Here is a tiny trained network, its code and every weight. The questions are about switching its units off for an input and a class, where a switched-off unit gives its printed mean instead of its output.

import numpy as np


def w(rows, s, z=0):
    codes = np.array(rows[::2]) - 128.0
    scale = np.full(codes.shape[1], s)
    scale[-1] = z or s
    return codes * scale


def f(y):
    return y / 2 * (1 + np.tanh(0.7978845608 * (y + 0.044715 * y**3)))


def log_softmax(a):
    a = a - a.max(-1, keepdims=True)
    return a - np.log(np.exp(a).sum(-1, keepdims=True))


def net(x, mask):
    res = np.array(x, float).reshape(1, 8) / 4 @ E
    y = f(res @ A[0][:, :-1].T + A[0][:, -1])
    res = res + np.where(mask, y, B[0][:, -1]) @ B[0][:, :-1]
    return log_softmax(res[-1] @ U[:, :-1].T + U[:, -1])


A, B = {}, {}
E = w([
[130,130,128,129],'x0',
[127,131,129,129],'x1',
[68,77,201,225],'x2',
[255,212,189,170],'x3',
[243,14,145,76],'x4',
[131,130,130,130],'x5',
[126,129,127,127],'x6',
[108,167,247,50],'x7',
],0.0071)
A[0] = w([
[43,166,164,215,156],'n1',
[159,132,20,151,64],'n2',
[103,145,227,101,176],'n3',
[167,55,181,130,171],'n4',
[96,223,124,120,187],'n5',
[45,75,146,58,164],'n6',
[89,47,220,193,13],'n7',
[110,255,70,120,175],'n8',
[53,196,13,167,167],'n9',
[98,78,177,213,43],'n10',
[84,153,182,48,43],'n11',
[100,139,195,93,205],'n12',
[182,166,154,192,70],'n13',
[104,87,101,117,255],'n14',
[140,92,75,198,138],'n15',
[153,117,46,205,106],'n16',
[71,58,121,136,50],'n17',
[61,81,107,125,89],'n18',
[101,140,65,54,59],'n19',
[86,109,180,221,47],'n20',
],0.011,0.0047)
B[0] = w([
[207,56,134,124,244],'n1',
[90,134,195,76,188],'n2',
[74,143,141,172,226],'n3',
[130,43,123,146,229],'n4',
[145,38,111,118,214],'n5',
[162,180,131,202,232],'n6',
[151,166,28,18,195],'n7',
[152,86,98,126,231],'n8',
[123,107,131,141,255],'n9',
[121,162,61,39,179],'n10',
[70,123,203,84,174],'n11',
[51,129,157,164,209],'n12',
[168,255,94,176,184],'n13',
[157,130,175,207,215],'n14',
[91,159,255,116,196],'n15',
[3,157,191,109,202],'n16',
[133,169,83,139,174],'n17',
[218,202,137,154,183],'n18',
[206,198,63,98,167],'n19',
[124,120,109,64,184],'n20',
],0.0084,0.0073)
U = w([
[31,181,168,123,108],'0',
[144,187,23,14,122],'1',
[144,127,102,178,254],'2',
[189,244,83,240,4],'3',
[178,14,104,162,46],'4',
[131,131,107,174,191],'5',
[138,122,118,182,154],'6',
],0.011,0.0068)

Each question gives the input, the list of numbers given to net, and the class t.
The units are the neurons (one row each of A and B). Each row of codes is followed by its name. A weight is (code - 128) times the scale printed after its matrix; where a second scale follows, it is the last column's (A, B and U).
mask holds one flag per neuron, in row order. A switched-off neuron (its flag False) gives its mean, the last column of its row in B, instead of its output. The means were averaged over made-up inputs and are rounded, as every weight is.
A unit's drop is (log p(t) with every unit on - log p(t) with that unit switched off) / (log p(t) with every unit on - log p(t) with every unit switched off).
The circuit of an input: a set's keep is (log p(t) with only the set's units on - log p(t) with every unit switched off) / (log p(t) with every unit on - log p(t) with every unit switched off). Starting from the 12 units with the biggest drops (on a tie, the unit counted first), units are removed one at a time, each time the one whose removal leaves the highest keep (on an exact tie, the one counted first), for as long as the keep stays at least 0.8.
circuit, biggest first: the units of the circuit, biggest drop first
most important unit: the unit with the biggest drop
k most important neurons: the k neurons with the biggest drops, biggest first
drop of u: that unit's drop, to one decimal
input [-8,0,-6,-3,4,-2,-4,-8], class 0: circuit, biggest first	[n16, n2]
input [8,3,4,2,-8,8,5,4], class 4: circuit, biggest first	[n1, n5]
input [3,-4,0,-8,6,-4,0,4], class 3: most important unit	n6
input [-4,3,5,1,3,-2,-4,-3], class 1: circuit, biggest first	[n7, n10, n6]
input [-2,-2,-6,6,0,-3,0,-3], class 1: circuit, biggest first	[n14, n6]
input [0,-5,8,1,0,5,-3,-1], class 1: 2 most important neurons	[n7, n10]
input [6,-2,1,-3,8,0,-5,-8], class 0: circuit, biggest first	[n16, n15]
input [6,4,-1,-3,-7,-2,-3,-8], class 0: 4 most important neurons	[n16, n15, n2, n4]
input [-5,-8,6,8,-6,-5,8,7], class 2: 3 most important neurons	[n1, n5, n16]
input [-6,-3,-4,-8,-8,-4,-4,4], class 3: 3 most important neurons	[n6, n19, n18]
input [-6,-3,-7,-8,-8,5,-2,-6], class 3: circuit, biggest first	[n18, n14]
input [8,-1,3,-7,0,4,-1,3], class 3: 2 most important neurons	[n6, n18]
input [-7,-4,-3,-1,7,-6,-2,7], class 0: 4 most important neurons	[n1, n11, n5, n12]
input [-1,-5,7,1,6,-4,3,5], class 1: 2 most important neurons	[n7, n10]
input [5,-6,3,-7,6,-6,8,-8], class 0: 2 most important neurons	[n16, n15]
input [3,2,7,3,-6,7,4,-2], class 1: most important unit	n10
input [2,-8,-8,5,-7,-8,8,-8], class 0: 2 most important neurons	[n16, n2]
input [6,-5,5,7,-8,-6,7,3], class 4: 2 most important neurons	[n1, n5]
input [1,-4,4,8,7,-2,5,3], class 3: 2 most important neurons	[n13, n5]
input [2,5,3,-7,1,-1,-5,3], class 3: most important neuron	[n6]
input [-8,-7,-7,-4,-5,3,-5,-7], class 0: 3 most important neurons	[n16, n2, n15]
input [-5,5,6,3,-7,-6,-5,4], class 4: drop of n1	0.8
input [-7,8,8,6,5,1,-2,5], class 1: drop of n10	0.2
input [2,-4,7,7,-3,5,-6,1], class 1: drop of n7	0.3
